Below are the code and all the weights of a small trained network. Each question names an input and a target symbol and asks about switching units off, where a switched-off unit gives its printed mean instead of its output.

import numpy as np


def w(rows, s, z=0):
    codes = np.array(rows[::2]) - 128.0
    scale = np.full(codes.shape[1], s)
    scale[-1] = z or s
    return codes * scale


def f(y):
    return y / 2 * (1 + np.tanh(0.7978845608 * (y + 0.044715 * y**3)))


def softmax(a):
    e = np.exp(a - a.max(-1, keepdims=True))
    return e / e.sum(-1, keepdims=True)


def log_softmax(a):
    a = a - a.max(-1, keepdims=True)
    return a - np.log(np.exp(a).sum(-1, keepdims=True))


def net(x, mask):
    ids = ['αβδζηλμξπσφψω'.index(c) for c in x.split()]
    T = len(ids)
    res = E[ids] + P[:T]
    u = 0
    for l in range(2):
        q, k, v = (res @ M[l].T for M in (Q, K, V))
        z = softmax(np.where(np.tri(T) > 0, q @ k.T / 3**0.5, -1e9)) @ v
        res = res + np.where(mask[u], z, O[l][:, -1]) @ O[l][:, :-1]
        u += 1
        y = f(res @ A[l][:, :-1].T + A[l][:, -1])
        res = res + np.where(mask[u : u + 12], y, B[l][:, -1]) @ B[l][:, :-1]
        u += 12
    return log_softmax(res[-1] @ U[:, :-1].T + U[:, -1])


Q, K, V, O, A, B = {}, {}, {}, {}, {}, {}
E = w([
[138,64,89,110,138,191,83,89,95,197],'α',
[96,155,187,111,175,123,153,58,104,128],'β',
[168,33,181,158,73,64,119,82,157,103],'δ',
[133,70,70,134,151,206,108,72,111,210],'ζ',
[169,157,165,129,94,168,136,111,73,130],'η',
[143,93,158,221,117,92,110,90,77,126],'λ',
[169,132,77,150,129,54,146,82,52,165],'μ',
[129,9,91,128,164,156,87,94,133,150],'ξ',
[115,164,106,90,63,133,162,87,91,184],'π',
[171,49,87,122,185,198,123,97,123,96],'σ',
[144,184,94,90,150,64,67,162,169,104],'φ',
[74,40,99,95,140,120,177,87,140,141],'ψ',
[123,145,148,127,109,174,201,154,208,118],'ω',
],0.012)
P = w([
[131,122,201,199,226,101,118,254,180,225],'0',
[184,106,169,152,195,117,142,201,149,201],'1',
[192,106,154,134,173,129,143,163,154,188],'2',
[182,102,134,120,164,142,149,139,148,176],'3',
[176,112,118,117,152,153,148,117,140,159],'4',
[165,110,104,111,136,159,150,102,138,139],'5',
[153,115,96,108,121,168,150,89,134,121],'6',
[138,122,85,106,109,173,155,81,132,103],'7',
[118,128,78,100,97,178,152,73,117,82],'8',
[107,130,71,97,83,185,155,66,115,59],'9',
[86,139,56,96,77,185,158,61,111,32],'10',
[74,145,55,99,70,203,156,54,99,28],'11',
[50,160,34,94,57,197,160,52,91,5],'12',
],0.0058)
Q[0] = w([
[100,140,201,157,60,115,196,143,130,122],'0.h1',
[123,130,169,175,121,69,117,133,100,156],'0.h1',
[115,242,210,142,107,39,133,254,145,94],'0.h1',
],0.0094)
K[0] = w([
[180,97,213,164,149,189,184,148,139,212],'0.h1',
[182,73,161,182,168,124,101,106,88,172],'0.h1',
[213,122,189,125,210,98,116,180,143,254],'0.h1',
],0.0085)
V[0] = w([
[132,101,137,194,138,147,231,182,196,130],'0.h1',
[111,54,162,205,132,143,76,69,99,152],'0.h1',
[125,123,176,179,100,253,246,67,128,140],'0.h1',
],0.0057)
O[0] = w([
[157,141,118,179,99,22,168,122,87,119,225],'0.h1',
[98,74,26,92,106,146,140,160,133,156,253],'0.h1',
[134,149,110,163,166,98,254,168,55,162,238],'0.h1',
],0.008,0.0026)
A[0] = w([
[142,206,170,102,70,92,129,67,153,71,180],'0.n1',
[170,150,179,122,125,114,137,211,173,140,158],'0.n2',
[230,178,56,109,150,41,86,143,107,171,193],'0.n3',
[202,112,99,192,91,127,155,41,3,137,245],'0.n4',
[160,171,149,132,161,47,114,236,161,124,149],'0.n5',
[72,210,171,109,153,140,155,60,114,82,221],'0.n6',
[235,79,124,168,253,202,95,65,103,69,171],'0.n7',
[139,114,131,53,93,185,27,46,179,74,100],'0.n8',
[101,51,66,47,132,247,168,110,160,145,154],'0.n9',
[134,213,137,85,94,181,190,130,117,106,251],'0.n10',
[53,78,93,167,139,90,172,21,69,166,252],'0.n11',
[141,28,126,151,124,63,151,109,115,83,207],'0.n12',
],0.0065,0.0025)
B[0] = w([
[191,160,55,149,117,106,191,120,106,201,135],'0.n1',
[90,142,91,144,146,157,133,176,165,105,131],'0.n2',
[129,163,24,112,153,124,78,151,53,96,155],'0.n3',
[144,109,139,115,79,119,101,94,1,87,254],'0.n4',
[84,144,89,166,173,160,91,195,149,79,135],'0.n5',
[219,167,178,95,128,100,177,88,149,126,142],'0.n6',
[138,19,179,128,167,163,84,93,104,88,172],'0.n7',
[195,53,99,221,94,108,182,49,171,202,135],'0.n8',
[20,60,147,66,156,186,123,210,166,165,172],'0.n9',
[143,182,124,132,99,169,202,122,128,102,158],'0.n10',
[114,76,185,90,90,62,123,111,51,153,239],'0.n11',
[143,60,154,131,79,68,113,119,150,91,194],'0.n12',
],0.0064,0.0083)
Q[1] = w([
[67,182,53,95,253,222,108,231,244,188],'1.h1',
[98,224,75,151,187,171,93,175,208,156],'1.h1',
[40,74,119,17,188,213,171,206,105,177],'1.h1',
],0.0065)
K[1] = w([
[103,62,84,152,157,96,61,142,140,151],'1.h1',
[156,105,88,159,162,109,62,148,129,180],'1.h1',
[2,67,131,110,122,149,122,138,138,37],'1.h1',
],0.0084)
V[1] = w([
[203,118,112,172,131,184,154,182,190,13],'1.h1',
[150,130,81,161,85,215,77,152,56,106],'1.h1',
[124,63,182,130,168,113,61,119,109,2],'1.h1',
],0.008)
O[1] = w([
[159,93,147,70,86,201,167,148,124,69,44],'1.h1',
[165,142,64,198,87,211,69,176,88,131,248],'1.h1',
[80,110,116,179,161,131,108,145,120,1,191],'1.h1',
],0.0094,0.0013)
A[1] = w([
[85,102,175,173,161,186,137,128,198,154,134],'1.n1',
[161,76,166,72,104,121,132,161,128,145,139],'1.n2',
[129,139,103,137,121,96,74,157,116,226,121],'1.n3',
[97,199,120,167,165,104,74,133,93,99,71],'1.n4',
[88,168,146,110,153,68,190,137,178,99,179],'1.n5',
[46,129,49,74,142,156,124,254,99,107,30],'1.n6',
[189,176,100,126,107,172,173,108,126,144,194],'1.n7',
[40,124,121,166,129,106,96,210,135,13,116],'1.n8',
[136,174,80,172,193,133,135,191,117,69,253],'1.n9',
[103,124,167,100,195,81,135,74,141,116,145],'1.n10',
[127,127,150,144,98,31,131,122,147,219,137],'1.n11',
[76,134,137,115,153,167,131,201,207,146,143],'1.n12',
],0.0085,0.0045)
B[1] = w([
[79,171,164,62,99,182,53,73,204,109,144],'1.n1',
[140,161,140,80,77,136,134,141,131,130,218],'1.n2',
[102,192,72,153,86,178,150,84,123,131,164],'1.n3',
[91,193,216,51,159,100,69,163,174,169,175],'1.n4',
[131,136,99,174,84,159,91,159,156,122,162],'1.n5',
[131,90,40,71,206,110,150,198,150,178,171],'1.n6',
[126,92,135,168,142,57,108,139,188,113,184],'1.n7',
[212,150,165,127,195,116,140,118,197,214,254],'1.n8',
[91,138,144,132,54,181,114,165,36,52,228],'1.n9',
[87,125,102,136,146,77,171,87,95,53,151],'1.n10',
[140,180,121,110,214,227,154,89,97,118,200],'1.n11',
[59,228,73,2,173,99,57,144,186,107,140],'1.n12',
],0.0077,0.0099)
U = w([
[87,239,113,31,122,152,75,166,129,65,186],'α',
[124,87,66,254,45,152,135,150,93,23,253],'β',
[238,103,106,189,123,54,179,101,215,177,240],'δ',
[158,174,123,155,152,192,144,89,116,183,68],'ζ',
[121,134,123,133,129,134,131,133,125,132,13],'η',
[72,107,82,140,103,124,121,157,109,179,56],'λ',
[113,130,122,126,123,140,125,133,129,136,40],'μ',
[110,111,99,75,148,46,114,128,175,180,99],'ξ',
[108,133,233,184,146,112,97,156,118,196,197],'π',
[183,94,117,134,195,156,159,164,108,135,13],'σ',
[103,118,175,148,118,199,91,74,166,103,65],'φ',
[83,130,115,132,185,86,162,86,96,47,146],'ψ',
[145,114,171,44,100,135,136,134,95,134,135],'ω',
],0.0068,0.0027)

Each question gives the input, a string of symbols that net reads in full, and the target symbol t.
The units are the heads (3 rows each of Q, K, V and O) and the neurons (one row each of A and B). Each row of codes is followed by its name. A weight is (code - 128) times the scale printed after its matrix; where a second scale follows, it is the last column's (O, A, B and U).
mask holds one flag per unit, layer by layer, with each layer's heads first. A switched-off unit (its flag False) gives its mean, the last column of its rows in O or B, instead of its output. The means were averaged over made-up inputs and are rounded, as every weight is.
A unit's drop is (log p(t) with every unit on - log p(t) with that unit switched off) / (log p(t) with every unit on - log p(t) with every unit switched off).
The circuit of an input: a set's keep is (log p(t) with only the set's units on - log p(t) with every unit switched off) / (log p(t) with every unit on - log p(t) with every unit switched off). Starting from the 12 units with the biggest drops (on a tie, the unit counted first), units are removed one at a time, each time the one whose removal leaves the highest keep (on an exact tie, the one counted first), for as long as the keep stays at least 0.8.
units of the circuit, in order: the units of the circuit, biggest drop first
unit that matters most: the unit with the biggest drop
top k neurons: the k neurons with the biggest drops, biggest first
top k neurons in layer l: the k neurons of layer l with the biggest drops, biggest first
input ω η φ λ λ φ ω ξ η σ α, target σ: unit that matters most	0.n9
input ω μ ω ω δ ω π ζ ω ω λ φ σ, target φ: top 2 neurons	0.n8; 0.n9
input ω λ φ λ λ φ ζ λ λ η ω ω β, target ψ: units of the circuit, in order	0.n6; 1.n10; 1.h1
input β β λ λ α δ, target ψ: top 2 neurons in layer 1	1.n10; 1.n11
input ω ω φ λ φ λ σ π α λ β φ, target δ: units of the circuit, in order	0.h1; 0.n8; 0.n1; 1.n9
input ω μ δ ζ σ δ φ λ λ φ λ μ, target ω: units of the circuit, in order	0.h1; 1.h1; 0.n11; 0.n4
input λ σ φ π λ, target ζ: units of the circuit, in order	1.h1; 1.n11; 1.n3
input ξ λ β λ ξ α, target ξ: units of the circuit, in order	0.n9; 0.h1; 1.n6; 1.n9
input λ ψ λ ω δ λ λ μ, target ω: units of the circuit, in order	1.h1; 0.n4; 0.n11
input δ σ ω λ φ ξ σ ξ λ μ σ, target σ: units of the circuit, in order	1.n8; 0.n9; 1.h1; 1.n6
input φ λ ω ω ω λ λ ω ω, target δ: top 2 neurons in layer 1	1.n7; 1.n9
input φ σ ω ω, target β: top 4 neurons in layer 0	0.n11; 0.n9; 0.n5; 0.n2
input δ ζ δ δ λ, target π: top 3 neurons	1.n8; 1.n4; 0.n4
input σ φ ζ δ λ λ ζ η μ, target β: units of the circuit, in order	1.h1; 0.n4
input ψ λ λ η ξ, target ξ: unit that matters most	0.n9
input ξ ω δ η λ φ λ α, target φ: top 3 neurons	0.n8; 1.n1; 0.n9
input λ λ ω, target α: top 2 neurons	0.n4; 1.n9
input ξ ω ω π δ φ ψ φ σ, target ψ: top 2 neurons	0.n9; 0.n8
input δ φ ω λ λ λ σ β ζ, target σ: top 4 neurons	0.n9; 0.n7; 1.n6; 1.n8
input λ ω ζ, target ω: top 2 neurons in layer 0	0.n4; 0.n11
input λ λ ω λ ω φ ζ λ λ ζ σ, target σ: top 3 neurons	0.n9; 1.n8; 1.n6
input ψ β ψ λ σ φ σ λ, target ψ: top neuron	1.n10
input ψ ζ ω, target α: top 2 neurons	0.n4; 0.n11
input λ φ ω δ λ λ η ω μ σ α φ, target β: top 2 neurons	0.n8; 0.n11
input μ φ δ, target δ: top 2 neurons in layer 1	1.n8; 1.n9
input δ ω σ μ φ ω ψ, target ω: top 3 neurons	0.n11; 0.n10; 1.n2
